In the rows, zero is written as 128.
Here are made-up things, facts about them, and rows of numbers that follow some of those facts. Name the thing behind each unnamed row.

Facts:
q_922 γ [q_325, q_501, q_774]
q_137 γ [q_259, q_293, q_991]
q_526 γ [q_678, q_573, q_874, q_316, q_200]
q_877 γ [q_793, q_865]
q_471 γ [q_325, q_427]
q_144 γ [q_83, q_240, q_742, q_770, q_737]
q_907 γ [q_35, q_875, q_991]
q_778 γ [q_661, q_626, q_316, q_944, q_317, q_331]
q_930 γ [q_293, q_469, q_626]
q_298 γ [q_107, q_238]
q_956 γ [q_618, q_356, q_78, q_851, q_312, q_332, q_513, q_416]
q_69 γ [q_626, q_702]
q_361 γ [q_469, q_223, q_827, q_327]
q_842 γ [q_911, q_486, q_331]
q_994 γ [q_259, q_469, q_991]
q_50 γ [q_652, q_78, q_168]
q_887 γ [q_742, q_450, q_815]
q_337 γ [q_207, q_282]
q_684 γ [q_702]
q_506 γ [q_567, q_210]
q_90 γ [q_35]
q_668 γ [q_827, q_327, q_664, q_200, q_549]
q_958 γ [q_498, q_702]
q_926 γ [q_259, q_686, q_739]
q_277 γ [q_481, q_238]
q_399 γ [q_82, q_810, q_238]
q_996 γ [q_316]
q_273 γ [q_756]
q_215 γ [q_185, q_651, q_742, q_347, q_431, q_501, q_933]
q_473 γ [q_678, q_921, q_733]
q_850 γ [q_78, q_789, q_793, q_486]
q_829 γ [q_985, q_944]
q_690 γ [q_282, q_450, q_427, q_826]
q_967 γ [q_486, q_651]
q_373 γ [q_328, q_652, q_801, q_827, q_800, q_826]
q_62 γ [q_81, q_739, q_254]
q_37 γ [q_82, q_800, q_327, q_723]
q_888 γ [q_139, q_573, q_210, q_991, q_163]
q_46 γ [q_549, q_56]
q_516 γ [q_865]
q_288 γ [q_469, q_317, q_739]
q_653 γ [q_243, q_921, q_501, q_327]
q_391 γ [q_567, q_332, q_491]
q_169 γ [q_789, q_801, q_200]
q_608 γ [q_185, q_978, q_313]
q_124 γ [q_356, q_403, q_240, q_518, q_912]
q_892 γ [q_332, q_316, q_686, q_677]
q_982 γ [q_943, q_327, q_45, q_819]
q_751 γ [q_282, q_508, q_774]
q_862 γ [q_851, q_238, q_168]
q_600 γ [q_244, q_710, q_350, q_677]
q_230 γ [q_985, q_801, q_427, q_475]
q_474 γ [q_469, q_514, q_498]
q_51 γ [q_596]
q_209 γ [q_491, q_944]
q_95 γ [q_254]
q_813 γ [q_911, q_243, q_405]
q_990 γ [q_801, q_483, q_251, q_101]
q_854 γ [q_83, q_226]
q_870 γ [q_514, q_498, q_991, q_226, q_200, q_339]
q_528 γ [q_678, q_328, q_82, q_486, q_207, q_405]
q_164 γ [q_618, q_172, q_962, q_415, q_549]
q_635 γ [q_710, q_347, q_350, q_416, q_819]
q_386 γ [q_790, q_933]
q_871 γ [q_356, q_240]
q_860 γ [q_83, q_573, q_285, q_944, q_21]
q_726 γ [q_328, q_327]
q_610 γ [q_686, q_45]
q_579 γ [q_177, q_254]
q_736 γ [q_678, q_770]
q_637 γ [q_962, q_790, q_481]
q_746 γ [q_81, q_874, q_819, q_997]
q_448 γ [q_172, q_427]
q_8 γ [q_82, q_486, q_827]
q_246 γ [q_476, q_733]
q_109 γ [q_985, q_481]
q_116 γ [q_63, q_549, q_702]
q_82 Ξ [q_273, q_335, q_684, q_226]
q_332 Ξ [q_62, q_46, q_450, q_238]
q_312 Ξ [q_403, q_851, q_842, q_254]
q_486 Ξ [q_751, q_549]
q_513 Ξ [q_356, q_124, q_63]
q_907 Ξ [q_109]
q_778 Ξ [q_50, q_476, q_246, q_664]
q_678 Ξ [q_475]
q_210 Ξ [q_469, q_958, q_756]
q_596 Ξ [q_702, q_657, q_416]
q_316 Ξ [q_790, q_742]
q_90 Ξ [q_335, q_790, q_600, q_827]
q_633 Ξ [q_293, q_325]
q_406 Ξ [q_926]
q_350 Ξ [q_651, q_737]
q_267 Ξ [q_714, q_877, q_431, q_664]
q_629 Ξ [q_469, q_365, q_8, q_415]
q_996 Ξ [q_69, q_790, q_770, q_723]
q_501 Ξ [q_415, q_997]
q_362 Ξ [q_179, q_282, q_756]
q_875 Ξ [q_982, q_448]
q_473 Ξ [q_95]
q_652 Ξ [q_95, q_664, q_51, q_826]
q_874 Ξ [q_335, q_325, q_710]
q_829 Ξ [q_471, q_313]
q_139 Ξ [q_137, q_608, q_800]
q_553 Ξ [q_37, q_827, q_991, q_549]
q_985 Ξ [q_921, q_819]
q_516 Ξ [q_526, q_405, q_450]
q_288 Ξ [q_356, q_293, q_21]
q_653 Ξ [q_850]
q_391 Ξ [q_801]
q_20 Ξ [q_35, q_293]
q_483 Ξ [q_260, q_331]
q_230 Ξ [q_790, q_327, q_815]
q_739 Ξ [q_514, q_325]
q_177 Ξ [q_967, q_163]
q_240 Ξ [q_207, q_865, q_862]
q_854 Ξ [q_810]
q_871 Ξ [q_661, q_331]
q_911 Ξ [q_63]
q_428 Ξ [q_618, q_168]
q_736 Ξ [q_618]
q_733 Ξ [q_328, q_684]
q_78 Ξ [q_508, q_475]

Some things and their rows:
[107 131 122 121 145 114 127 118 127 113 110 139 160 129 112 139 135 112
 135 132 115 125 154 122 106 135 162 124 124 141 137 143 108 106 115 135]: q_137
[109 133 119 120 141 113 125 120 128 115 107 141 155 128 116 136 135 120
 132 136 114 128 154 122 111 135 158 131 124 142 138 142 108 108 115 133]: q_930
[112 129 153 137 165 131 136  79 107 123 124 112 162  73  58 166 124 100
 152  97 136 103 149 118  77 114 122  90 115 168 125 122 114 129 108 131]: q_907
[114 135 121 116 137 115 125 122 128 115 106 144 159 130 119 132 137 120
 133 138 117 125 150 124 116 135 152 133 128 138 139 141 115 111 114 133]: q_209
[127 150 151 113 171  99 132  74 137 134  80  50 157  73  86 147 117 185
 163 110 123 101 112 155  62  95 124 105 133 143 105 119 132 138  74 106]: q_778
[117 133 118 116 135 115 123 128 131 115 105 145 155 131 120 132 137 132
 133 138 115 131 148 130 118 135 147 141 132 137 139 136 118 117 117 133]: q_668
[122 134 116 107 128 113 121 131 132 115 108 146 162 133 122 121 133 135
 135 136 119 135 141 131 119 130 136 151 135 139 141 134 126 125 116 131]: q_862
[124 127 121 126 171 137 134 151 113 124 127 144 114 137 139 132 156 132
 130 152 123 116 118 124 112 171 131 109 138  99 148 149 127 135 105 134]: q_770
[131 149 153 114 187 108 137  91 136 137  94  47 142  83  97 143 119 189
 163 112 126  92  95 157  64 107 112  99 138 126 109 123 138 152  73 110]: q_267
[ 87 114 122 126 171 137 138 157 129 113 161 129 137 140 126 145 132 106
 142 108 132 115 126 139 101 155 131 111 136 126 178 152 113 139 121 155]: q_469
[142 130 121 147 181 137 145 158 120 145 141 142 117 147 130 117 148 152
 139 124 125 109 130 135 164 162 142 145 164 112 105 144 153 152 131 142]: q_508
[128 156 134 116 146 131 152 148 114 133 129 141 107 161 161 127 130  98
 135 153 139  97 148 148 130 157 126  85 148 101 143 172 111 184 106 133]: q_185
[119 111 122 124 187 136 138 158 155 140 121  76  71 160 111 138 124 130
 128 149 108 151 123 151 100 147 167 136 108 147 158 193  88 145 118 166]: q_254
[106 128 119 118 149 127 127 147 130 113 132 139 145 137 129 135 133 120
 136 126 122 123 137 138 113 144 138 127 137 129 157 142 118 139 119 143]: q_365
[123 136 129 118 162 132 136 158 125 124 136 135 117 146 143 127 135 124
 135 141 126 107 128 137 118 157 126 112 146 106 151 152 123 156 112 138]: q_651
[124 147 131 115 165 124 141 150 126 130 124 123 120 147 152 124 134 132
 138 147 128  97 125 141 116 156 128 103 150  95 142 158 122 155  99 130]: q_431
[118 132 124 117 151 124 127 141 129 118 123 137 137 135 127 130 135 127
 133 138 118 120 135 131 115 145 141 128 136 124 145 144 120 132 115 136]: q_657
[106 124 126 131 182 130 136 145 118 122 141 135 132 134 125 136 142 109
 136 132 124 105 126 112 103 164 142 102 133 103 152 155 113 111 108 141]: q_991

Name these rows:
No name comes twice in this set of rows, the named rows included.
[112 102 140 130 174 156 130 146 129 119 174 100 138 100  80 145 121 154
 159  67 154 121  76 159  88 134  59 139 142 159 179 111 151 184 115 154] -> q_483
[132 174 133 105  98 114 156 116 106 127  98 150 132 157 161 131 122  75
 136 157 138 111 192 161 137 124 142  84 143 135 126 175  98 201 112 124] -> q_608
[123 144 119 112 119 113 130 125 125 118 103 150 152 139 133 125 132 126
 132 143 123 128 151 141 129 132 138 136 140 139 137 143 118 140 113 130] -> q_386
[121 130 126 119 170 129 133 157 128 126 139 131 121 146 134 122 134 123
 135 137 126 110 120 128 113 158 127 120 141 105 153 155 123 137 109 140] -> q_416
[120 142 126 115 175 118 129 151 137 123 118 111 128 138 146 121 135 164
 140 141 118 101 104 137 107 157 131 123 151  90 141 143 136 126  95 128] -> q_826
[116 127 120 134 189 114 115 149 141 139 134 144 129 128 128 133 124 120
 127 132 135  94 128 107 120 162 134 114 130 102 157 141  94 119  97 148] -> q_514
[133 126 149 129 166 142 134 111 120 131 130 101 130  92  76 150 122 135
 149 104 139 116 116 143  91 124  94 115 131 157 136 122 132 173 108 136] -> q_406
[150  95 101 143 193 124 139  43  52 158  79 186 147  41  50 176 200  90
 147 127 157 153 126  84  52 156 122  40  71 153 120 121  90 129  55 116] -> q_90
[108 120 140 165 203 151 128 132 132 116 135 124  89  73  84 213 149 167
 132  94 109 111 118 159  96 152 113  84 136 135 151  70 125 229 112 155] -> q_733
[127 128 109 114 137 114 129 120 120 126  96 154 143 132 121 130 148 120
 131 147 120 141 146 128 114 141 148 124 119 138 139 146 107 131 105 131] -> q_600
[117 134 128 123 160 135 135 157 125 120 139 133 123 144 138 127 136 133
 137 131 128 108 118 138 120 159 118 124 149 109 157 145 131 148 111 141] -> q_450
[110 126 126 129 172 129 135 149 126 122 138 133 130 138 128 128 139 124
 136 131 125 106 120 116 110 160 134 117 139 106 155 152 123 112 108 141] -> q_702
[114 124 117 116 145 117 130 129 147 124 100 107 126 142 105 139 127 124
 129 143 105 155 153 145 106 125 173 146 110 165 144 167  95 131 121 150] -> q_62

The same things again, as new rows of numbers:
Known rows:
[113 131 113 117 201 148 127 113 149 114 124 126 123 125 128 109 122 130
 130 113 101 119 104 174 138 135 110 151 122 128 128 130 133 122 123 112
 135 138 122]: q_332
[123 115 133 126  89 123 121 150 135 124 124 134 149 130 122 119 130 128
 143 128 138 131 138 117 135 141 162 129 113 165 123 130 129 121 106 142
 135 136 124]: q_956
[116  96  95 140 231 129 126 110 131 119 135 107 139 136 143 143 153 167
 121 157 126 106 111 146 123 100 135 102  86 161 129 114 119 118 105 199
  59 139 174]: q_618
[121 121 135 137  92 124 125 139 133 130 128 141 137 129 129 123 125 128
 126 127 129 130 143 123 131 128 138 115 121 149 126 123 123 127 116 142
 133 135 114]: q_277
[127 131 129 123 136 133 134 136 123 132 126 119 125 135 134 135 135 122
 136 139 140 132 128 138 125 113 125 142 147 118 133 123 130 117 141 122
 103 137 141]: q_259
[114 120 117 112  89 130 128 162 130 135 124 126 137 125 124 131 131 126
 136 131 150 135 129 117 127 125 135 140 128 130 132 124 137 121 122 131
 118 143 133]: q_926
[123 124 120 121  88 128 128 150 128 131 125 122 133 129 120 129 132 129
 129 126 152 139 130  99 125 129 147 137 123 127 129 124 134 120 111 137
 127 138 132]: q_746
[117 140  97 112 207 138 141 118 144 114 119 123 133 127 120 125 111 131
 117  88 124 154  78 159 114 139 118 146 138 119 137 129 111 139 126 106
 144  57 148]: q_874
[135 143 133 134 143 142 134 125 127 122 125 111 114 140 128 127 142 130
 125 130 129 132 130 127 135 122 146 139 137 114 130 122 131 113 134 131
 111 149 137]: q_819
[114 110 118 113  90 115 124 154 124 139 131 138 145 125 126 135 127 120
 141 143 156 138 128 105 123 137 123 139 128 145 129 137 132 128 128 134
 127 126 128]: q_888
[128 122 129 121 138 123 128 123 122 131 130 138 126 135 134 137 134 119
 139 141 139 131 121 116 124 131 116 137 141 136 128 137 127 122 143 126
 123 140 120]: q_285
[123 136 136 136 119 124 131 120 126 133 133 141 124 132 135 131 130 126
 122 131 126 130 135 125 128 119 119 116 134 126 130 121 121 123 135 130
 121 134 108]: q_101
[116 112 123 115 103 120 127 145 128 133 129 135 137 130 129 131 130 121
 140 138 151 135 126 109 125 133 127 136 128 147 129 135 132 120 126 133
 126 138 117]: q_506
[123 126 133 125  99 131 130 135 130 130 127 133 123 127 130 131 131 122
 122 137 128 126 128 120 131 138 131 123 138 128 132 129 128 127 136 134
 132 154 118]: q_260
[107 132 105 110 159 146 131 122 142 119 121 124 113 118 126 122 117 136
 113 111 113 126 113 157 130 127 101 137 126 109 132 122 142 129 119 111
 133 128 131]: q_177
[138 120 144 133 145 125 127 117 130 121 125 128 125 137 131 127 134 126
 135 139 132 121 127 130 131 138 139 130 134 150 126 139 127 120 140 134
 133 145 127]: q_403
[138 137 139 137 120 129 132 109 123 127 130 129 107 132 132 138 132 130
 108 131 124 131 134 112 125 123 125 107 138 116 128 125 124 125 142 134
 129 131 128]: q_774
[137 163  91 121 145 131 123  91 111 112 127 134 106 111 127 111 125 138
 114 134  72 117 141 167 143 130 105 160 118  97 116 139 136 138 104 101
 124 139 114]: q_911

Rows to name:
No name comes twice in this set of rows, the named rows included.
[132 124 125 128  85 126 127 157 126 131 128 115 134 127 118 129 131 129
 133 127 141 134 137 104 132 129 153 129 117 123 130 121 133 126 111 139
 124 133 134] -> q_982
[116 127 108 117 147 144 128 120 144 125 125 138 124 116 123 124 115 135
 124 109 109 119 115 149 120 138 102 127 115 123 130 129 134 143 126 115
 151 114 140] -> q_553
[132 136 148 143 127 131 130 113 131 129 126 140 122 135 138 124 129 127
 123 131 122 126 136 142 131 115 131 114 136 140 128 122 122 121 139 131
 125 140 119] -> q_481
[148 139 137 136 134 134 132 112 127 118 123 114 108 139 128 131 139 131
 121 129 129 129 127 112 132 129 148 124 140 122 129 130 130 118 136 136
 128 147 142] -> q_347
[137 135 133 139 124 125 131 132 118 136 131 116 131 130 129 132 132 127
 133 133 126 129 134 135 129 116 137 131 137 110 131 121 123 131 135 127
 110 125 136] -> q_223
[128 114 137 131 102 130 130 162 132 138 128 123 147 123 127 134 126 124
 139 133 142 123 121 137 119 129 137 120 135 136 135 125 123 144 143 131
 131 121 147] -> q_684
[138 135 140 136 145 137 130 121 133 120 123 119 122 141 130 119 136 129
 134 130 128 128 129 136 137 129 154 136 133 141 127 125 129 111 128 134
 124 155 128] -> q_416
[120 136  89 110 133 155 128 100 136 139 133 157 135 126 118 124 124 134
 157 106 128 126 136 148 102 138  98 151  86 127 126 134 140 139 109  99
 145  97 163] -> q_996
[111 131 117 122 177 137 127 105 141 122 128 145 119 117 134 118 109 132
 115 112  98 117 116 166 130 126  86 126 122 121 128 125 127 136 130 113
 138 119 110] -> q_985
[140 118 131 129  71 119 125 135 126 127 126 122 121 125 118 138 130 134
 121 129 143 129 134  78 126 146 152 110 121 138 124 137 132 134 118 146
 152 135 140] -> q_215
[130 139 129 138 150 109 146 118 130 109 114 133 125 136 131 141 109 127
  86 103 138 168  97 120 112 122 139 105 169 142 137 129  91 136 136 133
 148  56 135] -> q_325
[118 118 122 117  97 126 126 152 129 132 124 132 138 132 122 127 135 123
 140 134 153 138 132 109 129 136 146 143 123 143 130 126 135 116 113 137
 123 141 123] -> q_892
[152 139 136 137 130 138 132  85 122 127 131 136 109 142 130 139 141 128
 137 133 132 123 137 110 112 136 127 122 128 131 124 141 129 127 146 126
 139 128 155] -> q_742
[111 143  99 113 202 137 142 131 140 109 112 120 126 124 126 124 103 132
 103  96 127 155  80 171 121 123 115 146 150 118 139 124 114 133 121 105
 132  63 141] -> q_739
[122 124 132 127  94 129 131 141 133 133 127 137 129 130 127 132 127 127
 124 127 141 132 129 111 122 132 132 118 132 140 131 126 127 128 131 136
 133 129 129] -> q_273

